Below are the code and all the weights of a small trained network. Each question names an input and a target symbol and asks about switching units off, where a switched-off unit gives its printed mean instead of its output.

import numpy as np


def w(rows, s, z=0):
    codes = np.array(rows[::2]) - 128.0
    scale = np.full(codes.shape[1], s)
    scale[-1] = z or s
    return codes * scale


def norm(h):
    return h / np.sqrt((h * h).mean(-1, keepdims=True) + 1e-5)


def f(y):
    return y / 2 * (1 + np.tanh(0.7978845608 * (y + 0.044715 * y**3)))


def softmax(a):
    e = np.exp(a - a.max(-1, keepdims=True))
    return e / e.sum(-1, keepdims=True)


def log_softmax(a):
    a = a - a.max(-1, keepdims=True)
    return a - np.log(np.exp(a).sum(-1, keepdims=True))


def net(x, mask):
    ids = ['αγζηθμξπσω'.index(c) for c in x.split()]
    T = len(ids)
    res = E[ids] + P[:T]
    u = 0
    for l in range(2):
        q, k, v = (norm(res) @ M[l].T for M in (Q, K, V))
        z = softmax(np.where(np.tri(T) > 0, q @ k.T / 2**0.5, -1e9)) @ v
        res = res + np.where(mask[u], z, O[l][:, -1]) @ O[l][:, :-1]
        u += 1
        y = f(norm(res) @ A[l][:, :-1].T + A[l][:, -1])
        res = res + np.where(mask[u : u + 12], y, B[l][:, -1]) @ B[l][:, :-1]
        u += 12
    return log_softmax(norm(res)[-1] @ U[:, :-1].T + U[:, -1])


Q, K, V, O, A, B = {}, {}, {}, {}, {}, {}
E = w([
[135,214,91,128,85],'α',
[97,114,77,25,196],'γ',
[142,201,99,156,94],'ζ',
[229,140,255,97,33],'η',
[112,220,72,129,66],'θ',
[223,95,119,203,153],'μ',
[169,41,69,64,17],'ξ',
[146,234,56,136,104],'π',
[84,193,121,68,78],'σ',
[233,192,237,195,188],'ω',
],0.0028)
P = w([
[5,173,60,224,70],'0',
[41,162,63,201,92],'1',
[69,162,67,176,100],'2',
[83,156,72,166,107],'3',
[99,161,68,150,118],'4',
[115,159,67,132,128],'5',
[131,159,72,117,136],'6',
[155,155,74,104,140],'7',
[170,140,80,90,158],'8',
[183,132,94,82,163],'9',
[163,146,70,82,127],'10',
],0.0019)
Q[0] = w([
[188,232,35,145,68],'0.h1',
[175,253,35,128,34],'0.h1',
],0.0051)
K[0] = w([
[229,55,145,65,167],'0.h1',
[254,62,125,50,190],'0.h1',
],0.0055)
V[0] = w([
[89,197,233,113,57],'0.h1',
[147,6,148,106,19],'0.h1',
],0.0024)
O[0] = w([
[110,252,143,48,141,136],'0.h1',
[227,64,122,13,118,1],'0.h1',
],0.0035,0.00075)
A[0] = w([
[212,215,147,105,100,165],'0.n1',
[4,117,240,33,118,164],'0.n2',
[90,209,163,47,122,92],'0.n3',
[101,140,148,228,197,6],'0.n4',
[97,120,99,114,239,59],'0.n5',
[15,92,26,103,50,136],'0.n6',
[37,99,177,162,74,85],'0.n7',
[161,164,37,223,156,169],'0.n8',
[142,194,221,189,153,114],'0.n9',
[251,68,211,198,172,89],'0.n10',
[31,156,107,63,107,77],'0.n11',
[61,91,191,27,97,113],'0.n12',
],0.0029,0.0016)
B[0] = w([
[54,151,13,69,93,213],'0.n1',
[215,62,88,250,50,108],'0.n2',
[96,95,178,215,38,155],'0.n3',
[105,159,67,196,159,108],'0.n4',
[86,105,217,156,129,98],'0.n5',
[221,106,81,153,233,208],'0.n6',
[174,145,117,50,148,104],'0.n7',
[168,75,68,195,44,251],'0.n8',
[57,147,57,107,177,142],'0.n9',
[236,154,173,85,223,111],'0.n10',
[186,65,183,229,152,151],'0.n11',
[155,136,72,207,115,98],'0.n12',
],0.0023)
Q[1] = w([
[64,129,115,194,167],'1.h1',
[147,231,7,200,3],'1.h1',
],0.0058)
K[1] = w([
[66,74,130,192,215],'1.h1',
[254,84,233,11,253],'1.h1',
],0.0045)
V[1] = w([
[27,93,50,103,98],'1.h1',
[161,128,156,218,2],'1.h1',
],0.0025)
O[1] = w([
[44,5,40,44,51,204],'1.h1',
[252,149,114,183,43,250],'1.h1',
],0.003,0.0013)
A[1] = w([
[58,109,92,82,166,158],'1.n1',
[82,200,159,192,186,159],'1.n2',
[165,189,187,58,97,32],'1.n3',
[151,100,255,104,104,99],'1.n4',
[116,195,147,159,103,139],'1.n5',
[132,96,197,122,120,11],'1.n6',
[41,116,151,157,130,46],'1.n7',
[159,53,195,85,84,94],'1.n8',
[49,119,94,162,82,152],'1.n9',
[90,126,150,152,135,4],'1.n10',
[64,213,170,203,197,179],'1.n11',
[128,46,116,56,55,136],'1.n12',
],0.0045,0.0031)
B[1] = w([
[41,117,146,82,212,142],'1.n1',
[196,137,125,38,177,173],'1.n2',
[122,202,97,152,100,94],'1.n3',
[135,254,70,133,118,71],'1.n4',
[113,132,206,84,162,206],'1.n5',
[127,143,71,144,114,55],'1.n6',
[116,113,78,66,87,77],'1.n7',
[126,212,53,88,99,86],'1.n8',
[145,111,179,100,178,254],'1.n9',
[138,138,43,114,72,61],'1.n10',
[221,110,129,7,202,194],'1.n11',
[157,138,93,25,175,180],'1.n12',
],0.0039,0.0022)
U = w([
[60,168,174,143,136,3],'α',
[16,2,125,91,239,77],'γ',
[50,163,194,243,228,96],'ζ',
[171,240,169,82,8,93],'η',
[17,150,89,150,73,165],'θ',
[237,30,115,244,106,152],'μ',
[191,10,22,12,38,73],'ξ',
[89,198,17,151,185,137],'π',
[82,51,225,82,45,245],'σ',
[247,161,227,37,250,144],'ω',
],0.0056,0.0034)

Each question gives the input, a string of symbols that net reads in full, and the target symbol t.
The units are the heads (2 rows each of Q, K, V and O) and the neurons (one row each of A and B). Each row of codes is followed by its name. A weight is (code - 128) times the scale printed after its matrix; where a second scale follows, it is the last column's (O, A, B and U).
mask holds one flag per unit, layer by layer, with each layer's heads first. A switched-off unit (its flag False) gives its mean, the last column of its rows in O or B, instead of its output. The means were averaged over made-up inputs and are rounded, as every weight is.
A unit's drop is (log p(t) with every unit on - log p(t) with that unit switched off) / (log p(t) with every unit on - log p(t) with every unit switched off).
The circuit of an input: a set's keep is (log p(t) with only the set's units on - log p(t) with every unit switched off) / (log p(t) with every unit on - log p(t) with every unit switched off). Starting from the 12 units with the biggest drops (on a tie, the unit counted first), units are removed one at a time, each time the one whose removal leaves the highest keep (on an exact tie, the one counted first), for as long as the keep stays at least 0.8.
units of the circuit, in order: the units of the circuit, biggest drop first
most important unit: the unit with the biggest drop
k most important neurons: the k neurons with the biggest drops, biggest first
k most important neurons of layer l: the k neurons of layer l with the biggest drops, biggest first
input η ω σ, target ω: units of the circuit, in order -> 1.n11, 1.h1
input η γ ζ, target γ: units of the circuit, in order -> 1.h1, 1.n9
input γ θ ξ α, target ξ: units of the circuit, in order -> 0.h1
input π α α γ α ζ α θ π θ ζ, target γ: units of the circuit, in order -> 1.h1, 0.n6, 0.h1
input σ π ζ, target ζ: 4 most important neurons -> 1.n12, 1.n9, 0.n8, 0.n10
input η α ζ α ζ ζ θ ω γ π, target γ: 3 most important neurons of layer 0 -> 0.n1, 0.n9, 0.n8
input η θ π θ ζ, target η: 2 most important neurons -> 0.n1, 0.n3
input ζ α σ ω α, target ω: units of the circuit, in order -> 1.n11, 1.h1
input ζ γ θ θ, target γ: units of the circuit, in order -> 1.h1, 1.n9
input θ σ ω γ θ η θ ζ α σ, target σ: units of the circuit, in order -> 1.n11, 1.n2
input σ γ ω η ξ ζ γ σ, target γ: 2 most important neurons of layer 0 -> 0.n8, 0.n1
input θ θ σ θ θ θ, target θ: 2 most important neurons -> 1.n11, 0.n10
input α ω ζ ζ, target ω: 2 most important neurons of layer 1 -> 1.n11, 1.n2
input ζ σ ξ ξ γ σ, target γ: units of the circuit, in order -> 1.h1, 1.n1
input η σ ξ ζ ζ ζ θ, target ξ: most important neuron of layer 0 -> 0.n9
input μ μ π, target μ: 2 most important neurons of layer 0 -> 0.n8, 0.n1
input η ω ζ θ ξ σ, target ξ: 4 most important neurons -> 1.n12, 0.n2, 0.n6, 0.n1
input η ξ η θ μ σ, target μ: 2 most important neurons -> 0.n6, 0.n2
input γ μ σ σ ζ θ σ ξ η θ π, target η: 2 most important neurons -> 1.n11, 0.n10
input θ π θ η θ π θ π, target η: most important unit -> 0.n3
input π ζ ζ π ζ, target ζ: 2 most important neurons of layer 0 -> 0.n8, 0.n10
input α η ζ θ ζ θ η θ α, target η: 2 most important neurons -> 0.n3, 1.n11
input η θ γ σ θ γ θ θ μ π σ, target μ: 3 most important neurons -> 0.n6, 0.n10, 0.n2
input μ σ ζ μ σ ω ξ η σ, target η: 2 most important neurons -> 0.n8, 1.n11
input ω α μ η ζ ξ σ π π α, target ξ: 2 most important neurons -> 0.n1, 1.n12
input θ ω θ, target ω: 2 most important neurons -> 1.n11, 1.n2
input π θ μ η σ μ θ π π, target μ: most important unit -> 0.n8
input θ η σ, target η: 2 most important neurons of layer 0 -> 0.n2, 0.n8
